Below is a small trained network, with its code and all its weights. Each question gives an input and a class and asks what happens when units are switched off, that is, made to give their printed mean instead of their output.

import numpy as np


def w(rows, s, z=0):
    codes = np.array(rows[::2]) - 128.0
    scale = np.full(codes.shape[1], s)
    scale[-1] = z or s
    return codes * scale


def f(y):
    return np.maximum(y, 0)


def log_softmax(a):
    a = a - a.max(-1, keepdims=True)
    return a - np.log(np.exp(a).sum(-1, keepdims=True))


def net(x, mask):
    res = np.array(x, float).reshape(1, 5) / 4 @ E
    y = f(res @ A[0][:, :-1].T + A[0][:, -1])
    res = res + np.where(mask, y, B[0][:, -1]) @ B[0][:, :-1]
    return log_softmax(res[-1] @ U[:, :-1].T + U[:, -1])


A, B = {}, {}
E = w([
[100,55,91,217,192,86,98,169,164,65,142],'x0',
[103,168,138,185,219,146,172,161,29,172,111],'x1',
[103,67,119,148,66,170,163,209,178,237,136],'x2',
[118,131,125,127,126,132,128,127,129,126,132],'x3',
[174,108,58,48,182,121,124,170,91,139,249],'x4',
],0.012)
A[0] = w([
[136,176,151,102,186,90,75,35,106,49,126,49],'n1',
[168,175,120,118,161,116,118,32,54,9,112,63],'n2',
[93,103,84,207,179,107,103,112,157,76,132,72],'n3',
[173,109,126,85,26,116,65,52,244,78,165,45],'n4',
[165,134,84,82,167,106,114,157,72,172,202,66],'n5',
[82,144,180,182,81,127,137,89,133,104,54,92],'n6',
[121,132,98,163,105,110,136,78,129,142,108,51],'n7',
[104,77,87,176,90,173,127,175,141,227,126,53],'n8',
[99,134,183,164,114,120,108,87,177,139,31,106],'n9',
[78,165,204,179,104,103,112,93,151,126,65,63],'n10',
[131,101,138,56,161,126,102,152,118,133,187,11],'n11',
[150,109,121,105,121,141,118,102,174,109,126,21],'n12',
[124,155,183,181,110,150,141,99,160,113,72,83],'n13',
[116,64,121,194,185,103,77,145,173,78,130,40],'n14',
[130,96,117,201,134,125,126,138,149,87,163,6],'n15',
[185,204,174,43,59,195,183,51,75,177,104,47],'n16',
[89,81,85,201,153,64,97,169,161,61,128,47],'n17',
[99,151,115,167,155,107,172,114,81,158,133,2],'n18',
[199,118,61,46,170,125,121,159,98,110,218,87],'n19',
[110,110,157,149,116,124,132,131,143,178,160,6],'n20',
[123,96,166,132,126,124,129,96,127,125,58,87],'n21',
[166,207,153,51,105,146,192,89,128,163,113,49],'n22',
[135,105,155,68,106,110,82,122,192,93,119,30],'n23',
[130,75,126,134,88,171,198,152,159,194,136,24],'n24',
[142,92,127,82,77,109,94,69,203,93,136,18],'n25',
[94,82,142,130,87,169,193,217,182,193,143,48],'n26',
[121,136,120,106,134,127,103,132,128,145,109,85],'n27',
[118,194,174,49,64,137,121,63,95,181,133,48],'n28',
[133,200,157,113,178,81,66,46,96,69,128,50],'n29',
[131,171,157,156,153,127,154,135,66,171,125,17],'n30',
[148,143,152,185,121,133,126,107,136,127,118,56],'n31',
[174,133,97,149,157,129,128,76,133,141,110,52],'n32',
[128,99,113,60,128,74,143,125,143,136,158,76],'n33',
[97,202,162,207,240,160,214,144,19,167,116,17],'n34',
],0.012,0.0092)
B[0] = w([
[138,150,137,123,60,85,100,138,154,185,127,203],'n1',
[132,148,159,131,34,76,112,140,178,180,113,216],'n2',
[146,73,156,121,170,126,114,188,150,117,139,201],'n3',
[59,103,126,122,109,149,152,90,4,102,98,244],'n4',
[165,173,74,160,143,186,145,108,150,103,125,218],'n5',
[178,180,64,149,153,159,172,110,147,120,162,215],'n6',
[139,128,104,140,128,132,129,127,123,123,145,140],'n7',
[139,133,142,116,53,82,112,135,157,145,118,227],'n8',
[163,172,79,154,152,176,131,95,144,120,178,219],'n9',
[156,172,84,149,146,157,154,122,140,126,155,207],'n10',
[132,181,113,161,146,146,140,106,145,116,141,174],'n11',
[112,115,136,154,123,136,109,123,103,129,109,146],'n12',
[177,188,85,132,137,169,151,110,154,83,140,195],'n13',
[115,83,168,103,198,113,109,147,152,128,122,206],'n14',
[135,110,133,106,159,119,118,161,129,127,115,162],'n15',
[115,59,158,112,212,115,87,189,176,114,133,237],'n16',
[104,79,170,86,203,131,101,150,156,131,118,217],'n17',
[115,114,134,124,122,135,125,127,76,129,138,155],'n18',
[189,195,73,185,151,190,185,92,167,98,160,251],'n19',
[141,132,134,113,98,119,129,126,139,107,128,145],'n20',
[147,146,127,154,132,149,158,114,138,117,156,168],'n21',
[121,48,150,126,186,105,110,135,160,128,138,195],'n22',
[108,132,138,134,121,132,129,132,69,126,113,173],'n23',
[150,156,137,119,81,79,117,122,149,171,124,203],'n24',
[88,119,129,128,113,142,141,114,50,120,99,192],'n25',
[139,169,172,119,61,67,104,120,157,173,121,239],'n26',
[126,127,141,146,133,126,140,119,133,131,132,129],'n27',
[136,87,160,122,192,121,105,195,142,112,122,204],'n28',
[139,138,148,101,61,83,136,143,159,190,126,199],'n29',
[74,117,125,131,130,137,124,109,88,102,94,169],'n30',
[118,125,98,132,134,156,136,125,130,142,156,148],'n31',
[119,106,116,148,107,129,136,129,135,139,131,133],'n32',
[115,137,96,140,141,160,150,99,125,119,145,171],'n33',
[54,92,129,108,96,141,139,74,12,77,92,249],'n34',
],0.012,0.019)
U = w([
[158,183,64,160,138,188,162,126,174,111,162,249],'0',
[130,138,168,125,1,72,116,158,190,175,126,66],'1',
[115,52,174,121,217,124,106,192,175,123,132,85],'2',
[74,104,130,131,85,154,143,117,3,104,106,113],'3',
],0.0084,0.0017)

Each question gives the input, the list of numbers given to net, and the class t.
The units are the neurons (one row each of A and B). Each row of codes is followed by its name. A weight is (code - 128) times the scale printed after its matrix; where a second scale follows, it is the last column's (A, B and U).
mask holds one flag per neuron, in row order. A switched-off neuron (its flag False) gives its mean, the last column of its row in B, instead of its output. The means were averaged over made-up inputs and are rounded, as every weight is.
A unit's drop is (log p(t) with every unit on - log p(t) with that unit switched off) / (log p(t) with every unit on - log p(t) with every unit switched off).
The circuit of an input: a set's keep is (log p(t) with only the set's units on - log p(t) with every unit switched off) / (log p(t) with every unit on - log p(t) with every unit switched off). Starting from the 12 units with the biggest drops (on a tie, the unit counted first), units are removed one at a time, each time the one whose removal leaves the highest keep (on an exact tie, the one counted first), for as long as the keep stays at least 0.8.
circuit, biggest first: the units of the circuit, biggest drop first
unit that matters most: the unit with the biggest drop
k most important neurons: the k neurons with the biggest drops, biggest first
drop when u is switched off: that unit's drop, to one decimal
input [-3,8,4,1,-5], class 3: circuit, biggest first : n34
input [8,1,-7,-4,5], class 2: 2 most important neurons : n17; n14
input [-8,8,7,-5,-4], class 2: 2 most important neurons : n16; n22
input [6,-6,-6,3,-3], class 1: 2 most important neurons : n2; n1
input [-2,7,7,-6,-5], class 1: 4 most important neurons : n26; n8; n4; n24
input [2,7,6,6,5], class 3: 2 most important neurons : n34; n2
input [7,-8,-3,8,7], class 3: 2 most important neurons : n4; n25
input [7,-6,5,5,-7], class 0: 2 most important neurons : n9; n6
input [7,-3,-6,-4,-1], class 2: 4 most important neurons : n17; n14; n3; n26
input [1,8,1,8,-7], class 3: 3 most important neurons : n34; n19; n30
input [7,8,-1,-4,0], class 3: 2 most important neurons : n34; n16
input [1,0,-7,-7,6], class 1: 3 most important neurons : n2; n1; n29
input [-8,-7,5,2,-8], class 0: 4 most important neurons : n9; n6; n13; n10
input [7,-1,5,-5,-5], class 2: unit that matters most : n17
input [-8,4,0,7,-7], class 2: 3 most important neurons : n16; n28; n22
input [-1,-7,6,0,-2], class 3: 2 most important neurons : n4; n25
input [2,2,4,7,-3], class 1: 2 most important neurons : n19; n5
input [-8,0,-5,0,-6], class 2: drop when n22 is switched off : 0.2
input [-2,-5,1,-6,-6], class 0: drop when n34 is switched off : 0.1
input [-6,-2,2,5,5], class 2: circuit, biggest first : n16
input [4,3,1,7,-3], class 2: drop when n5 is switched off : 0.2
input [-3,-8,-4,0,-8], class 0: drop when n9 is switched off : 4.3
